Below is a small trained network, with its code and all its weights. Each question gives an input and a class and asks what happens when units are switched off, that is, made to give their printed mean instead of their output.

import numpy as np


def w(rows, s, z=0):
    codes = np.array(rows[::2]) - 128.0
    scale = np.full(codes.shape[1], s)
    scale[-1] = z or s
    return codes * scale


def f(y):
    return y / 2 * (1 + np.tanh(0.7978845608 * (y + 0.044715 * y**3)))


def log_softmax(a):
    a = a - a.max(-1, keepdims=True)
    return a - np.log(np.exp(a).sum(-1, keepdims=True))


def net(x, mask):
    res = np.array(x, float).reshape(1, 3) / 4 @ E
    y = f(res @ A[0][:, :-1].T + A[0][:, -1])
    res = res + np.where(mask, y, B[0][:, -1]) @ B[0][:, :-1]
    return log_softmax(res[-1] @ U[:, :-1].T + U[:, -1])


A, B = {}, {}
E = w([
[143,252,75,214],'x0',
[189,29,48,194],'x1',
[15,92,144,223],'x2',
],0.012)
A[0] = w([
[180,137,121,143,55],'neuron 1',
[63,117,96,181,19],'neuron 2',
[110,186,140,92,58],'neuron 3',
[158,45,140,73,59],'neuron 4',
[215,151,142,57,199],'neuron 5',
[12,80,208,112,135],'neuron 6',
[32,98,130,225,134],'neuron 7',
[122,128,119,123,128],'neuron 8',
[165,140,92,144,155],'neuron 9',
[108,199,161,87,205],'neuron 10',
[60,108,109,189,118],'neuron 11',
[126,137,132,169,82],'neuron 12',
[103,200,110,176,44],'neuron 13',
[126,113,123,134,106],'neuron 14',
[86,214,151,66,221],'neuron 15',
[139,9,29,177,41],'neuron 16',
[88,112,150,195,141],'neuron 17',
[143,127,152,141,128],'neuron 18',
[120,216,96,184,137],'neuron 19',
[102,213,167,82,80],'neuron 20',
[120,203,138,194,36],'neuron 21',
[90,195,64,163,92],'neuron 22',
[145,114,120,115,77],'neuron 23',
[75,60,175,132,80],'neuron 24',
[158,50,191,94,162],'neuron 25',
[73,127,216,117,136],'neuron 26',
[228,157,42,140,92],'neuron 27',
[138,26,133,52,90],'neuron 28',
[170,140,119,147,80],'neuron 29',
[125,147,129,134,93],'neuron 30',
[156,140,130,77,69],'neuron 31',
[227,148,180,62,96],'neuron 32',
[170,152,44,134,118],'neuron 33',
[115,212,104,187,191],'neuron 34',
[123,197,145,191,36],'neuron 35',
[93,126,153,119,97],'neuron 36',
[93,192,95,159,42],'neuron 37',
[191,147,113,159,156],'neuron 38',
[155,137,164,41,33],'neuron 39',
[42,109,196,104,142],'neuron 40',
[32,101,123,241,4],'neuron 41',
[164,188,182,84,129],'neuron 42',
[138,184,84,107,45],'neuron 43',
[103,228,177,79,78],'neuron 44',
[205,133,69,130,63],'neuron 45',
],0.014,0.015)
B[0] = w([
[93,148,107,146,135],'neuron 1',
[182,95,172,178,141],'neuron 2',
[178,94,156,167,151],'neuron 3',
[201,89,171,162,192],'neuron 4',
[175,79,176,151,253],'neuron 5',
[47,186,64,162,224],'neuron 6',
[115,111,124,54,203],'neuron 7',
[128,124,123,130,128],'neuron 8',
[117,149,110,217,171],'neuron 9',
[100,124,95,55,224],'neuron 10',
[145,97,120,85,171],'neuron 11',
[140,122,141,117,130],'neuron 12',
[116,108,103,55,156],'neuron 13',
[140,135,126,117,127],'neuron 14',
[96,131,91,49,247],'neuron 15',
[128,74,145,3,207],'neuron 16',
[122,132,120,85,170],'neuron 17',
[126,129,132,127,128],'neuron 18',
[162,84,158,137,201],'neuron 19',
[222,57,203,188,184],'neuron 20',
[93,116,106,44,157],'neuron 21',
[146,83,144,94,170],'neuron 22',
[111,124,146,134,128],'neuron 23',
[85,172,95,128,178],'neuron 24',
[135,113,135,75,231],'neuron 25',
[60,179,68,160,190],'neuron 26',
[112,166,124,215,203],'neuron 27',
[202,61,189,137,226],'neuron 28',
[113,136,99,161,137],'neuron 29',
[119,120,144,117,126],'neuron 30',
[101,108,115,72,148],'neuron 31',
[120,112,123,45,207],'neuron 32',
[106,158,127,218,179],'neuron 33',
[177,125,171,186,218],'neuron 34',
[91,108,95,48,152],'neuron 35',
[91,166,93,145,139],'neuron 36',
[113,119,105,44,149],'neuron 37',
[116,152,122,199,180],'neuron 38',
[58,156,81,55,166],'neuron 39',
[57,191,65,147,203],'neuron 40',
[239,67,212,175,170],'neuron 41',
[149,87,141,103,194],'neuron 42',
[120,143,127,192,144],'neuron 43',
[221,59,191,191,196],'neuron 44',
[111,162,117,178,168],'neuron 45',
],0.012,0.019)
U = w([
[90,91,102,3,7],'0',
[185,55,185,166,223],'1',
[56,239,58,223,154],'2',
],0.013,0.0015)

Each question gives the input, the list of numbers given to net, and the class t.
The units are the neurons (one row each of A and B). Each row of codes is followed by its name. A weight is (code - 128) times the scale printed after its matrix; where a second scale follows, it is the last column's (A, B and U).
mask holds one flag per neuron, in row order. A switched-off neuron (its flag False) gives its mean, the last column of its row in B, instead of its output. The means were averaged over made-up inputs and are rounded, as every weight is.
A unit's drop is (log p(t) with every unit on - log p(t) with that unit switched off) / (log p(t) with every unit on - log p(t) with every unit switched off).
most important unit: the unit with the biggest drop
top k neurons: the k neurons with the biggest drops, biggest first
drop of u: that unit's drop, to one decimal
input [-8,2,-7], class 1: most important unit	neuron 28
input [-8,2,-5], class 1: top 3 neurons	[neuron 28; neuron 4; neuron 15]
input [4,-7,-3], class 1: top 2 neurons	[neuron 44; neuron 20]
input [-3,1,-5], class 1: top 3 neurons	[neuron 5; neuron 16; neuron 15]
input [1,-8,-4], class 1: top 4 neurons	[neuron 44; neuron 20; neuron 3; neuron 5]
input [4,-6,-1], class 1: top 2 neurons	[neuron 44; neuron 20]
input [2,-8,-7], class 1: top 2 neurons	[neuron 44; neuron 20]
input [0,2,5], class 0: top 2 neurons	[neuron 7; neuron 44]
input [-1,1,-7], class 1: top 4 neurons	[neuron 5; neuron 16; neuron 27; neuron 7]
input [8,-6,4], class 0: top 2 neurons	[neuron 21; neuron 35]
input [-4,0,3], class 2: drop of neuron 6	0.1
input [-8,2,6], class 0: drop of neuron 20	0.0
input [-6,1,6], class 0: drop of neuron 16	0.1
input [-7,8,5], class 0: drop of neuron 16	1.0
input [1,-2,-3], class 1: most important unit	neuron 16
